Below are the code and all the weights of a small trained network. Each question names an input and a target symbol and asks about switching units off, where a switched-off unit gives its printed mean instead of its output.

import numpy as np


def w(rows, s, z=0):
    codes = np.array(rows[::2]) - 128.0
    scale = np.full(codes.shape[1], s)
    scale[-1] = z or s
    return codes * scale


def f(y):
    return np.maximum(y, 0)


def softmax(a):
    e = np.exp(a - a.max(-1, keepdims=True))
    return e / e.sum(-1, keepdims=True)


def log_softmax(a):
    a = a - a.max(-1, keepdims=True)
    return a - np.log(np.exp(a).sum(-1, keepdims=True))


def net(x, mask):
    ids = ['ΓΛΣαβδζμξπτφψω'.index(c) for c in x.split()]
    T = len(ids)
    res = E[ids] + P[:T]
    r = res
    for j in range(2):
        rows = slice(3 * j, 3 * j + 3)
        q, k, v = (r @ M[0][rows].T for M in (Q, K, V))
        z = softmax(np.where(np.tri(T) > 0, q @ k.T / 3**0.5, -1e9)) @ v
        o = O[0][rows]
        res = res + np.where(mask[j], z, o[:, -1]) @ o[:, :-1]
    y = f(res @ A[0][:, :-1].T + A[0][:, -1])
    res = res + np.where(mask[2:10], y, B[0][:, -1]) @ B[0][:, :-1]
    return log_softmax(res[-1] @ U[:, :-1].T + U[:, -1])


Q, K, V, O, A, B = {}, {}, {}, {}, {}, {}
E = w([
[21,160,241,155],'Γ',
[122,127,155,170],'Λ',
[57,111,148,108],'Σ',
[190,98,142,216],'α',
[180,95,1,80],'β',
[76,143,172,135],'δ',
[179,141,153,215],'ζ',
[118,65,88,124],'μ',
[212,85,63,162],'ξ',
[109,110,165,187],'π',
[139,169,232,236],'τ',
[92,114,39,37],'φ',
[93,184,190,140],'ψ',
[184,166,65,88],'ω',
],0.0092)
P = w([
[99,128,124,122],'0',
[81,143,66,197],'1',
[161,139,179,65],'2',
[65,63,93,194],'3',
[168,216,122,67],'4',
[67,18,142,160],'5',
[150,247,59,121],'6',
[132,31,209,93],'7',
[142,185,4,154],'8',
[163,104,132,97],'9',
],0.013)
Q[0] = w([
[64,106,74,198],'head 0',
[141,248,67,138],'head 0',
[98,95,96,166],'head 0',
[176,98,175,90],'head 1',
[126,158,127,115],'head 1',
[84,123,120,144],'head 1',
],0.013)
K[0] = w([
[177,153,179,39],'head 0',
[124,9,190,116],'head 0',
[167,150,138,110],'head 0',
[106,150,81,160],'head 1',
[117,85,122,133],'head 1',
[140,128,128,74],'head 1',
],0.015)
V[0] = w([
[206,115,87,186],'head 0',
[90,178,226,187],'head 0',
[108,51,72,143],'head 0',
[81,99,112,73],'head 1',
[118,4,162,170],'head 1',
[97,134,115,86],'head 1',
],0.015)
O[0] = w([
[58,122,10,184,113],'head 0',
[61,186,167,52,253],'head 0',
[130,61,126,156,146],'head 0',
[179,112,162,167,103],'head 1',
[45,37,167,101,169],'head 1',
[210,135,163,168,109],'head 1',
],0.011,0.0036)
A[0] = w([
[162,99,160,143,107],'neuron 0',
[88,45,150,213,66],'neuron 1',
[125,227,145,86,62],'neuron 2',
[135,81,149,100,190],'neuron 3',
[111,254,164,86,43],'neuron 4',
[74,155,105,171,109],'neuron 5',
[166,121,60,62,254],'neuron 6',
[52,157,133,85,165],'neuron 7',
],0.0083,0.0036)
B[0] = w([
[132,134,176,172,152],'neuron 0',
[144,10,87,65,189],'neuron 1',
[178,82,87,78,213],'neuron 2',
[129,119,254,169,162],'neuron 3',
[194,86,52,74,245],'neuron 4',
[107,151,96,150,170],'neuron 5',
[105,176,230,195,179],'neuron 6',
[142,211,108,188,254],'neuron 7',
],0.0066,0.0088)
U = w([
[172,114,141,60,53],'Γ',
[94,154,167,147,171],'Λ',
[99,123,254,132,112],'Σ',
[35,120,116,150,141],'α',
[168,98,80,125,12],'β',
[133,150,188,117,213],'δ',
[73,173,109,168,179],'ζ',
[88,36,164,85,126],'μ',
[97,72,62,91,3],'ξ',
[56,132,188,128,169],'π',
[113,167,67,90,153],'τ',
[175,130,165,164,108],'φ',
[186,141,100,94,122],'ψ',
[157,176,104,175,145],'ω',
],0.0084,0.0042)

Each question gives the input, a string of symbols that net reads in full, and the target symbol t.
The units are the heads (3 rows each of Q, K, V and O) and the neurons (one row each of A and B). Each row of codes is followed by its name. A weight is (code - 128) times the scale printed after its matrix; where a second scale follows, it is the last column's (O, A, B and U).
mask holds one flag per unit, heads first, then neurons. A switched-off unit (its flag False) gives its mean, the last column of its rows in O or B, instead of its output. The means were averaged over made-up inputs and are rounded, as every weight is.
A unit's drop is (log p(t) with every unit on - log p(t) with that unit switched off) / (log p(t) with every unit on - log p(t) with every unit switched off).
The circuit of an input: a set's keep is (log p(t) with only the set's units on - log p(t) with every unit switched off) / (log p(t) with every unit on - log p(t) with every unit switched off). Starting from all 10 units, units are removed one at a time, each time the one whose removal leaves the highest keep (on an exact tie, the one counted first), for as long as the keep stays at least 0.8.
circuit, biggest first: the units of the circuit, biggest drop first
unit that matters most: the unit with the biggest drop
top k neurons: the k neurons with the biggest drops, biggest first
which heads matter: for each layer, one digit per head in row order, 1 if its drop is at least 0.15 and else 0, layers parted by /
input α Λ τ δ μ μ μ, target μ: which heads matter	11
input ψ Σ Γ α, target Γ: circuit, biggest first	[head 0; neuron 4]
input ζ μ π π Σ Σ Λ, target Σ: circuit, biggest first	[head 0; head 1; neuron 4]
input ζ τ τ Σ δ τ τ α, target τ: which heads matter	11
input δ Γ ψ ψ Σ μ, target Σ: circuit, biggest first	[head 0; neuron 3]
input π α β ω, target β: circuit, biggest first	[head 0]
input ξ δ Σ ζ τ Λ ψ Σ Σ, target Σ: circuit, biggest first	[head 0; head 1; neuron 4]
input β Λ τ ξ ψ, target ξ: circuit, biggest first	[head 0; neuron 1]
input Γ Σ δ Γ π, target Γ: which heads matter	10
input π δ τ β, target τ: circuit, biggest first	[head 0; neuron 4; neuron 7]
input δ Σ τ Σ α μ, target α: circuit, biggest first	[head 0; neuron 4]
input ζ Σ ξ Γ τ ξ α, target ξ: top 2 neurons	[neuron 1; neuron 7]
input π ζ μ β Σ Λ τ π, target τ: circuit, biggest first	[head 0; head 1; neuron 4]
input Γ π β τ Λ ξ Λ ξ τ, target ξ: circuit, biggest first	[head 0; neuron 1; head 1]
input α Γ Λ, target Γ: top 3 neurons	[neuron 4; neuron 2; neuron 6]
input Λ δ Σ Σ α π φ μ, target φ: unit that matters most	head 1
input ζ Γ φ Λ, target φ: circuit, biggest first	[head 0; head 1]
input μ δ μ Λ, target μ: circuit, biggest first	[neuron 1; head 1; neuron 7]
input ξ Σ δ, target Σ: circuit, biggest first	[head 0; neuron 4; neuron 3; head 1]
input Σ β τ ξ π, target ξ: which heads matter	10
input Σ τ β π μ δ π Γ τ, target Γ: which heads matter	10
input Σ τ ζ μ ζ, target μ: top neuron	[neuron 1]
input ψ τ τ Γ, target τ: which heads matter	10
input ζ Λ Σ μ Λ φ τ μ δ, target μ: which heads matter	11
input β τ Σ α δ μ μ, target μ: which heads matter	11
input α Σ Γ Σ, target Γ: top 2 neurons	[neuron 4; neuron 2]
